Here are made-up elements, facts about them, and rows of numbers that follow some of those facts. Name the element behind each unnamed row.

Facts:
[plustel,grodros,draliskur,nubrudur,renum,brefla,trumo,vuker] κ f
[pila,fudon,grupok,banir,zibre,fanor,bufliklus,voripu,kleli,fletibor,plidom,sipli,truzoli,samin,grolus,tabratu,nuros,gotas] κ b
[kluvam,drinopu,nosku,ribra,bafir,rezu,budras,sako,kasa,tebugum,musim,koskem] κ d
[klezur,noskis,stivim,gefega,sterus,regufe,saras,kogras,fetoplal,tuverin,dridu,grekim,gridro,dufopos,fistum,gemavus,riskal,zibon,fogul,pabrizir,rinom,zaklum,flefefli,grufezon,drubuvor,palor,gibu,makebra,gredi,pedrar,trotru,medrin,greritel,skove,faflen,trasis] κ a
[flilo,zugrur,pegram,dopotim,skulis,rasko,kludru,bralok] κ e
[brelo,pugar,vutror,pevum,skostugril,trodun,godor,kuvir,vuva] κ c
τ godor <- plustel,grupok,saras,kogras,tuverin,fanor,gridro,dufopos,kleli,rezu,skostugril,grufezon,kuvir,samin,kludru,gibu,tebugum
τ skostugril <- kluvam,gefega,dufopos,fistum,riskal,kuvir,gibu,musim
τ zaklum <- kluvam
τ pegram <- fudon,kleli,makebra,medrin
τ sako <- klezur,budras
τ noskis <- stivim
τ grupok <- stivim,zibre
τ nubrudur <- drinopu
τ gibu <- drinopu,bufliklus,pevum,fletibor,fogul,sipli,faflen
τ skulis <- nosku
τ pugar <- sterus,trasis
τ dridu <- sterus,zibon,greritel
τ pabrizir <- ribra
τ ribra <- grupok
τ fistum <- grupok,gotas
τ saras <- regufe
τ fogul <- draliskur,grekim
τ sterus <- dopotim,trasis
τ kleli <- zibre
τ banir <- bufliklus,grekim,rinom,flefefli
τ dufopos <- grekim,kuvir
τ trumo <- vutror
τ vuva <- dufopos,gotas
τ kuvir <- voripu,kludru
τ plustel <- pevum
τ gefega <- kleli
τ bralok <- rezu
τ kogras <- riskal
τ gemavus <- plidom
τ flilo <- drubuvor
τ koskem <- vuker
τ dopotim <- vuker
τ zibon <- grolus
τ fetoplal <- palor
τ grodros <- kludru
τ pedrar <- tabratu
τ nuros <- tabratu
τ samin <- tebugum
τ trotru <- medrin
τ rinom <- greritel
τ musim <- bralok
τ bufliklus <- koskem
ζ 866 <- plustel,pila,klezur,drinopu,gefega,flilo,nosku,sterus,ribra,regufe,saras,bafir,draliskur,pegram,dopotim,zibre,pugar,skulis,tuverin,fanor,bufliklus,vutror,rezu,budras,fletibor,fistum,gemavus,zibon,trodun,godor,nubrudur,zaklum,rasko,brefla,kuvir,drubuvor,vuker,palor,tebugum,trotru,medrin,greritel,skove,koskem,trasis
ζ 92 <- kluvam,fudon,noskis,stivim,grupok,banir,zugrur,kogras,grodros,brelo,fetoplal,dridu,grekim,gridro,dufopos,voripu,pevum,kleli,skostugril,sako,riskal,plidom,fogul,pabrizir,renum,rinom,sipli,truzoli,flefefli,trumo,grufezon,kasa,samin,grolus,kludru,tabratu,gibu,makebra,gredi,pedrar,nuros,gotas,musim,faflen,bralok,vuva

Known rows:
[22,-27,-2,-37,53,19,39,9,-51,8,14,-10,47,-5,30,-26,9,-18,-5,5,11,15,-34,-18,32,53,22,-17,-1,35,-14,35,14,-16,-28,1,19,-5,5,22,23,-14,-18,-49] -> grekim
[-9,-23,18,-36,8,21,15,1,-28,13,3,-34,48,14,53,-7,11,-36,-25,7,-14,10,-44,-83,28,21,24,-43,53,21,-24,17,-5,-15,-29,10,-2,10,-10,11,27,23,7,-46] -> skostugril
[-14,38,6,41,-51,-24,-28,-13,37,-6,-14,18,-58,-13,-38,19,2,25,19,3,-2,-20,44,32,-15,-53,-20,34,-32,-24,13,-51,-9,-1,17,-9,-28,-8,-11,-25,-23,-13,9,60] -> skulis
[-9,16,24,33,-14,-41,-37,-4,56,19,-3,19,-49,26,-11,47,-33,17,1,41,11,-10,39,28,-37,-45,-39,57,6,-28,15,-30,-27,3,18,8,-16,-31,16,-48,-38,21,23,37] -> pugar
[3,8,16,-14,35,5,23,21,-79,-19,10,-7,30,-10,34,18,8,-18,-19,-16,-11,22,-8,-40,71,-13,28,-22,9,41,-3,3,-17,-15,-29,20,-17,-16,-44,-10,75,1,-11,6] -> pedrar
[1,-19,4,-32,22,22,20,0,-49,7,7,-25,46,6,41,-18,15,-31,-17,-2,-10,12,-35,-55,35,33,29,-33,37,25,-12,21,2,-8,-30,7,-3,-7,-14,12,26,10,-6,-43] -> grodros
[13,-25,-1,-42,20,26,24,19,-14,7,10,-19,56,-6,33,-28,4,-21,-27,-3,7,20,-50,-44,34,22,23,-52,12,23,-26,15,-2,-26,-15,-10,24,31,1,37,27,-25,-11,-42] -> sipli
[-8,12,-2,45,-37,-13,-27,-5,63,-11,-3,18,-46,7,-38,28,-11,13,14,-3,-7,-24,27,13,-60,-21,-21,21,-16,-32,12,-2,-4,23,33,-6,-5,19,7,-24,-13,25,9,47] -> ribra
[23,1,-3,-22,34,13,27,42,-39,-18,13,1,44,-20,24,3,-11,-6,-31,-23,14,36,-24,-25,64,-29,23,-43,-13,38,-14,11,-23,-26,-10,3,16,27,-31,20,75,-35,-17,24] -> tabratu
[-12,4,1,31,-38,0,-4,-2,66,1,-11,5,-41,-6,-40,17,-11,37,21,-2,-1,-26,14,25,-50,-17,-31,13,-31,-45,-7,-29,5,15,31,-20,19,42,14,19,-48,-1,7,3] -> fanor
[-32,27,-10,29,-27,-27,-34,-21,13,-10,-35,3,-41,4,-30,15,10,33,10,-22,-20,11,58,59,-34,-44,-23,37,15,-49,25,-35,14,47,22,9,-27,-21,-7,-11,-52,26,23,25] -> trotru
[18,-31,-13,-37,30,28,24,19,-12,-7,16,-12,61,2,33,-18,5,-30,-27,-13,4,26,-45,-41,8,42,29,-46,25,25,-19,51,3,-7,-12,-7,26,31,6,23,42,-1,-14,-25] -> kluvam
[-16,8,1,30,-17,-2,7,-17,26,-2,-6,6,-50,-7,-44,20,2,37,43,-6,-10,-33,30,38,-52,4,-23,33,-29,-42,3,-15,25,33,21,-2,8,4,11,9,-52,18,3,-7] -> tuverin
[8,-24,-5,-39,38,24,39,6,-55,4,9,-18,46,-6,29,-22,14,-21,-3,-7,0,13,-33,-31,35,47,23,-30,16,33,-14,29,14,-12,-27,4,15,0,-5,27,23,-8,-13,-51] -> faflen
[10,6,12,-15,19,8,9,38,-37,-15,5,-8,41,-9,36,19,-3,-14,-41,-10,-1,29,-25,-50,73,-41,24,-43,9,32,-14,-9,-34,-32,-16,6,2,15,-39,2,77,-19,-9,20] -> nuros
[15,1,-8,-33,17,6,7,9,-44,-3,4,-6,45,-16,31,-29,19,-24,-21,-7,8,30,-27,-27,62,-5,28,-33,10,48,-8,0,-8,-41,-27,-3,-14,-13,-15,7,43,-36,-11,7] -> zugrur
[10,-2,-6,-23,18,9,2,1,-59,-5,12,-5,36,3,40,-20,9,-39,-20,-7,-3,20,-15,-39,59,11,38,-26,26,48,10,21,-12,-16,-25,13,-24,-27,-19,-14,56,-2,-3,3] -> trumo
[-38,33,-1,23,-51,-32,-40,-19,36,-2,-42,-11,-33,-1,-20,22,20,33,2,-4,-19,11,44,39,-29,-70,-31,32,25,-57,7,-66,7,25,17,-6,-24,-6,-9,-4,-56,13,27,20] -> pegram

Rows to name:
No name comes twice in this set of rows, the named rows included.
[-8,29,-3,36,-40,-21,-24,-8,36,-7,-10,21,-52,-14,-47,15,-2,31,23,1,2,-17,40,44,-20,-43,-24,34,-39,-25,11,-41,-1,1,19,-9,-15,-6,-2,-15,-30,-12,9,56] -> rasko
[-16,-4,7,27,-33,-5,0,-15,47,3,-3,5,-48,1,-39,25,-17,30,30,10,-7,-32,24,10,-63,-7,-21,22,-16,-47,-1,-6,11,28,21,-2,8,27,14,5,-46,28,10,14] -> kuvir
[23,-5,-20,-31,15,13,-1,20,-28,-6,10,2,47,-10,25,-35,-1,-30,-37,-12,14,33,-29,-25,60,-4,26,-45,1,47,-5,16,-17,-31,-10,-5,1,5,-7,9,55,-41,-10,13] -> plidom
[9,-26,1,-38,21,29,16,15,-12,-1,13,-21,60,14,44,-9,8,-35,-27,-4,-3,23,-50,-60,9,38,25,-46,46,22,-18,40,-2,-11,-18,-2,16,29,-4,15,41,13,-6,-38] -> musim
[19,-13,-12,-28,21,8,-6,20,-20,-9,16,0,50,10,33,-15,-1,-41,-40,-11,4,30,-29,-41,34,6,32,-39,30,40,1,41,-17,-19,-17,3,-7,1,-7,-14,68,0,-3,13] -> kasa
[15,-18,16,-39,50,3,21,8,-47,16,12,-9,46,8,46,-8,9,-30,-12,20,11,18,-35,-33,41,33,18,-9,19,41,-13,14,-6,-30,-32,9,6,-24,-1,1,25,-11,-9,-45] -> rinom
[5,17,3,28,14,-42,-11,-5,29,10,0,32,-51,6,-33,27,-27,35,24,22,19,-10,46,79,-35,-23,-37,69,-33,-21,21,-21,-2,11,21,2,0,-37,22,-30,-46,-1,7,24] -> trasis
[-5,-16,16,-34,23,19,19,0,-50,8,1,-27,47,5,47,-13,25,-29,-6,7,-14,5,-41,-56,39,43,23,-30,34,28,-17,7,7,-16,-35,8,2,-9,-14,14,21,13,-2,-65] -> gibu
[-2,15,-11,40,-28,-19,-18,-9,36,-9,3,30,-58,-5,-50,15,-27,27,15,-3,5,-17,47,36,-38,-39,-20,28,-36,-25,23,0,-3,24,30,2,-12,2,6,-24,-18,8,9,70] -> vutror
[-9,14,-4,42,-36,-21,-24,-9,39,-7,-3,23,-54,0,-42,20,-24,24,16,0,-1,-19,46,29,-38,-43,-17,29,-21,-27,22,-8,-8,21,25,5,-13,-7,3,-28,-21,12,9,63] -> trodun
[3,-20,12,-33,29,18,28,2,-54,7,5,-23,43,1,40,-16,18,-27,-3,9,-7,5,-37,-47,38,46,23,-30,25,30,-18,18,7,-18,-31,7,5,-4,-6,15,22,3,-6,-57] -> fogul

The same elements again, as new rows of numbers:
Named rows:
[-8,6,4,-5,-4,10,25,0,7,-1,-11,11,38,-3,9,-2,7,-6,12,18,-13,-9,-28,20,-32,-9,-4,0,6,-1,11,1,7,-17,-22,0,25,-2,1,-4,-8,-7,7,12,-13] -> brefla
[0,-3,30,-4,-4,16,-2,-2,3,2,-14,6,54,2,4,6,5,7,12,0,-15,-9,-21,8,-12,11,-22,7,0,-4,10,-3,-16,5,-15,-14,30,-3,5,20,-29,-11,-3,5,-16] -> zaklum
[21,5,-39,-3,2,-12,-12,6,-7,-6,18,1,9,3,-5,0,-1,-4,-11,-21,22,17,27,-6,18,17,10,4,-14,-27,-9,6,-44,17,2,17,-38,10,-17,-10,-1,10,-18,-19,-11] -> makebra
[-18,-17,-30,1,11,-15,-12,5,8,4,3,0,-31,2,-14,4,-12,10,-21,-15,14,9,12,-4,11,-13,18,-4,-2,-16,-11,17,22,26,17,11,-23,4,5,12,18,15,1,-4,25] -> sako
[-4,-15,-21,-10,12,-17,-33,3,-21,13,27,-3,-1,10,-24,9,-7,17,-23,4,12,11,15,13,15,-6,29,2,-1,20,-7,-8,-10,28,5,26,-19,3,-6,24,2,8,-12,-10,7] -> dridu
[16,16,38,14,-7,9,27,-8,11,-8,-20,4,16,1,16,-10,6,-11,18,14,-18,-8,8,-3,-11,0,2,-4,-17,-3,13,11,13,-36,-5,-3,26,-4,4,-23,-12,-11,7,4,-10] -> zibre
[-19,1,31,-1,5,3,5,-6,20,-2,-25,6,22,4,11,7,-25,34,25,8,-17,-12,-6,17,-1,-11,12,8,-8,24,-2,2,18,17,-10,-30,57,-7,16,-8,-3,-24,21,8,-7] -> godor
[-12,-4,-45,2,7,-16,-2,6,4,0,11,0,-51,0,-3,-1,-14,0,-11,-4,18,11,9,-2,10,-17,23,-1,4,-9,-9,1,14,9,12,12,-26,4,-9,-13,28,11,5,-3,14] -> brelo
[11,3,20,-3,-4,10,21,-8,-11,2,-9,3,8,0,5,-2,12,-2,4,32,-23,-9,-18,9,-41,-13,36,-5,3,38,10,-6,31,-4,-10,9,31,-18,9,3,-8,-15,13,4,-9] -> dopotim
[-21,-2,-31,3,11,-15,-17,6,4,5,14,-3,-2,-3,-1,5,-18,14,6,-10,23,5,20,3,25,-7,-1,6,3,14,-14,-12,-16,10,3,2,-18,14,-3,-23,21,10,11,-1,5] -> grodros
[7,7,-24,11,4,-17,-4,-1,5,-6,10,-5,-20,1,1,-4,-9,3,-1,-9,16,10,44,-16,29,0,22,-3,-19,-8,-11,11,-6,-10,14,5,-27,8,-4,-38,19,8,6,-13,11] -> kleli
[0,-2,-28,7,8,-11,-13,4,-1,2,10,-7,-28,-5,3,2,-12,6,2,-15,19,6,24,-16,15,-8,29,3,3,14,-13,-12,-10,17,12,2,-22,2,6,-20,24,7,22,-9,13] -> bralok
[-32,-9,-12,-11,10,-24,-19,-6,-4,1,15,-9,-34,4,-17,13,-10,33,-11,-2,11,4,16,3,22,-10,14,-7,-6,25,-27,7,21,10,13,-3,-20,-2,9,4,27,3,6,-11,22] -> banir
[-3,1,-14,13,5,-13,-8,1,2,1,10,-9,-40,-1,0,-2,-7,-7,-5,-8,15,7,32,-14,30,-5,8,-4,-5,5,-8,1,2,-19,19,2,-30,8,0,-28,25,12,11,-3,18] -> gotas
[-2,14,28,9,-3,12,16,-4,12,-3,-19,1,-2,-1,18,-8,-8,-4,23,14,-18,-12,-15,3,-6,-6,-4,2,3,18,9,-8,12,-16,-5,-23,36,-9,2,-18,-1,-17,13,14,-7] -> kuvir
[18,-1,29,-9,-4,13,2,-5,-17,7,-1,5,33,8,-5,-2,14,-5,-1,28,-21,-7,-18,18,-25,-1,7,-1,1,21,19,-9,4,-1,-13,17,30,-7,-2,26,-29,-12,-14,5,-16] -> sterus
[4,1,-14,-6,0,-7,-22,2,-15,-1,24,-13,-25,-1,-8,2,6,-6,-13,-16,16,8,8,-12,27,18,-27,0,11,8,-10,-18,-29,3,8,-3,-36,5,-11,6,10,10,-15,-3,0] -> grekim
[8,0,-12,4,5,-6,-27,5,-6,4,16,-8,-6,-1,-4,1,-6,-4,-4,-22,21,8,22,-15,35,14,-13,7,1,-3,-3,-14,-40,10,10,-4,-27,12,-9,-3,6,12,-7,-7,2] -> grufezon

Which element is each row?
No name comes twice in this set of rows, the named rows included.
[-22,-16,-32,0,10,-18,-3,5,7,3,7,0,-29,0,-12,6,-9,12,-12,-8,15,8,13,-2,6,-18,8,-5,-5,-19,-14,16,26,0,13,13,-27,8,4,-3,22,16,11,-5,28] -> nuros
[-9,-6,-16,4,6,-19,-4,-2,-10,4,20,-7,-45,5,-12,-2,-1,-5,-16,12,10,9,27,-5,12,-15,26,-9,-8,16,-5,-1,22,-17,14,26,-32,4,-6,-9,19,13,0,-5,21] -> grolus
[-6,11,39,-4,-12,11,23,-13,7,-9,-15,-3,1,-5,8,-2,13,-2,15,14,-19,-12,-21,1,-12,8,-20,-9,3,8,0,9,30,-31,-5,-27,23,-12,9,-3,-3,-13,3,8,-2] -> fletibor
[-9,15,18,-8,-11,12,21,-5,3,-7,-6,0,22,-7,10,-2,10,-6,19,15,-12,-12,-33,12,-22,4,-29,-3,12,17,4,-8,8,-22,-21,-18,23,-7,0,-6,-4,-12,-3,13,-14] -> draliskur
[7,6,-32,6,1,-20,6,-1,3,-9,10,1,-24,3,-3,-2,-7,-2,-7,-5,16,14,38,-10,17,2,34,-6,-21,-22,-16,20,1,-8,11,16,-35,4,-4,-35,19,8,0,-17,6] -> fudon
[-7,13,24,-2,-9,12,14,-4,7,-3,-11,2,38,-6,16,0,2,1,25,14,-11,-12,-17,12,-13,1,-25,4,8,19,6,-10,-5,-16,-18,-22,32,-3,6,-14,-7,-15,9,12,-16] -> plustel
[8,9,45,14,-8,12,18,-9,11,-4,-21,-2,11,-2,15,-7,3,-7,19,12,-17,-12,-1,-2,-7,0,-15,-3,-4,7,10,4,17,-38,-3,-17,28,-4,10,-15,-8,-11,12,10,-4] -> fanor
[17,8,32,0,-6,15,5,-2,1,-3,-13,5,49,2,7,-2,5,2,14,-2,-15,-7,-10,5,-7,18,-18,8,-6,-4,10,-1,-22,2,-15,-13,31,-3,3,7,-29,-13,-4,3,-24] -> gefega
[19,-3,-21,8,6,-5,-21,8,-7,6,17,-4,-1,-1,-4,-2,-3,-10,-8,-19,19,11,24,-10,29,6,-4,6,-2,-9,1,-13,-44,8,7,14,-31,14,-14,-5,2,15,-7,-6,0] -> stivim
[1,4,40,-6,-6,7,16,-11,-2,-5,-12,-1,-4,3,1,-5,8,-4,0,21,-27,-11,-16,7,-21,1,6,-11,0,20,7,7,38,-7,-3,-8,32,-16,7,13,-10,-16,-8,5,-3] -> koskem
[31,13,12,-2,-13,15,24,0,-2,-10,-11,12,50,2,9,-7,17,-12,7,4,-14,-1,-13,6,-24,22,-2,2,-10,-37,11,15,-29,-2,-19,7,14,-4,-8,2,-30,-11,-20,-5,-32] -> medrin
[3,1,-12,9,5,-12,-15,0,1,-2,9,-9,-48,0,-2,-3,-9,-8,-11,-16,13,7,28,-21,30,3,3,-4,-4,2,-7,-1,0,3,22,0,-30,4,-2,-12,20,11,0,-3,19] -> kluvam
[-7,1,-19,-13,-2,-8,-24,4,-10,-1,22,-11,-17,-4,-9,5,1,1,-12,-22,22,8,0,-12,28,20,-28,2,10,-1,-15,-11,-28,15,6,-10,-33,5,-11,12,10,10,-14,-8,0] -> faflen
[-2,-8,-44,1,9,-11,-4,8,-3,2,11,-2,-33,-3,-3,2,-6,1,-10,-10,19,10,12,-9,-1,-16,31,-2,3,1,-11,0,6,18,10,16,-30,0,2,-8,24,12,15,-9,14] -> zugrur
[10,1,34,11,-2,11,13,-6,11,-2,-22,7,20,3,9,-7,-2,-3,8,9,-23,-9,-1,0,-13,0,14,-2,-12,-10,15,9,16,-5,1,-3,34,-5,9,-6,-16,-10,5,5,-4] -> ribra

Now the same elements, written a new way:
Named rows:
[-29,33,8,-11,8,-7,23,1,38,1,9,19,15,-8,11,20,14,15,-18,52,-8,18,25,-6,15,-26] -> bufliklus
[-59,7,12,-24,-21,-29,11,28,23,32,-43,33,7,-5,33,10,-74,3,-17,54,-16,56,48,25,7,-42] -> dridu
[-65,21,6,-3,6,0,42,-12,36,4,4,29,4,-7,20,25,10,15,-14,66,17,17,3,23,28,-25] -> flilo
[-42,20,18,5,16,5,22,-1,35,8,-4,23,4,-4,19,30,14,20,-22,62,-9,6,12,28,23,-22] -> nosku
[-16,19,10,-4,10,-20,-3,-9,40,2,-13,37,5,-3,25,30,12,28,-31,65,-1,10,8,35,33,-28] -> klezur
[-55,14,37,-18,-4,-27,19,18,21,28,-63,37,2,4,41,29,-49,17,-21,72,19,74,47,50,16,-37] -> sako
[-38,29,33,-21,0,-33,11,25,20,30,-25,17,10,8,38,26,-39,5,-10,47,9,80,48,8,3,-36] -> grupok
[-51,31,24,-19,-1,-32,17,21,20,36,-21,20,7,3,36,26,-46,-5,-9,44,28,82,49,12,10,-35] -> bralok
[-24,16,7,5,7,-7,5,-6,38,10,0,26,4,-3,24,28,5,23,-23,57,-12,5,0,29,25,-24] -> drubuvor
[-18,29,21,-14,-3,-36,-13,21,23,38,-33,14,6,4,39,27,-55,3,-14,42,-1,77,40,11,6,-40] -> dufopos
[-20,25,16,-20,-9,-34,2,20,25,35,-44,10,6,1,37,21,-57,1,-9,45,6,80,35,13,3,-39] -> gibu
[-45,27,2,-7,11,-10,19,7,36,6,17,23,11,-9,6,20,8,15,-26,53,-15,2,36,6,18,-25] -> vuker
[-25,21,-1,-7,6,-11,1,6,39,8,11,27,12,-11,10,16,-8,13,-29,50,-31,-2,29,9,23,-29] -> greritel
[-31,5,35,-19,-7,-38,-7,33,22,34,-26,2,-4,7,50,27,-55,-4,-16,31,0,63,43,36,12,-29] -> makebra
[-43,33,29,-18,6,-33,12,30,19,39,-8,21,5,6,30,31,-42,-6,-12,37,21,77,58,8,12,-36] -> kludru
[-46,18,8,-4,6,-11,28,-14,31,2,-5,7,4,-2,12,28,22,29,-18,69,-12,5,17,23,17,-23] -> trodun
[-50,7,44,-25,-5,-38,13,34,19,28,-18,7,1,10,47,26,-43,-3,-13,33,6,67,51,28,7,-26] -> fudon
[-49,19,10,1,12,-9,25,-11,29,4,0,14,4,0,12,29,23,30,-21,67,-12,1,21,23,17,-21] -> vutror

Name these rows:
No name comes twice in this set of rows, the named rows included.
[-34,29,31,-19,3,-42,3,21,14,35,-30,4,7,10,24,31,-35,10,-14,46,-2,70,68,8,-1,-36] -> pevum
[-28,20,25,-5,20,-9,17,-7,38,3,-17,32,5,-5,18,33,16,26,-31,71,7,12,21,39,30,-25] -> budras
[-70,23,0,-9,3,-9,42,9,36,2,18,33,9,-14,5,15,1,7,-23,57,-2,2,31,17,27,-26] -> dopotim
[-54,19,6,-1,9,-5,27,-4,36,4,2,22,5,-5,18,26,12,21,-20,64,1,9,9,21,22,-21] -> brefla
[-47,17,10,-5,4,-4,29,-5,34,1,4,26,9,-3,19,25,14,22,-16,61,-7,10,8,21,21,-21] -> pila
[-23,4,8,-10,-2,-13,15,-2,43,-2,-6,-5,-4,-8,36,18,4,10,-17,45,-6,10,0,35,23,-17] -> trotru
[-68,17,-3,-15,-6,-14,40,-5,33,-4,-10,13,9,-12,3,13,5,24,-21,71,-26,-3,36,16,14,-26] -> pugar
[-28,29,-8,-18,-3,-10,45,-27,38,-9,-30,-17,6,-12,13,18,18,22,-7,70,2,31,7,0,6,-25] -> godor
[-30,14,0,1,1,-4,14,-12,40,5,-12,23,3,-6,26,22,2,23,-19,65,-6,10,-10,32,24,-24] -> gemavus
[-47,25,21,-20,-4,-33,17,18,20,32,-36,10,5,3,34,24,-48,4,-11,49,16,81,47,11,3,-35] -> grodros
[-76,12,24,-12,-8,-29,22,17,17,35,-38,29,2,7,41,26,-48,9,-14,61,12,67,38,34,8,-35] -> trumo
[-21,28,24,-14,-2,-36,-21,33,22,42,-24,23,8,5,32,25,-56,3,-19,38,-9,66,54,9,8,-40] -> grekim

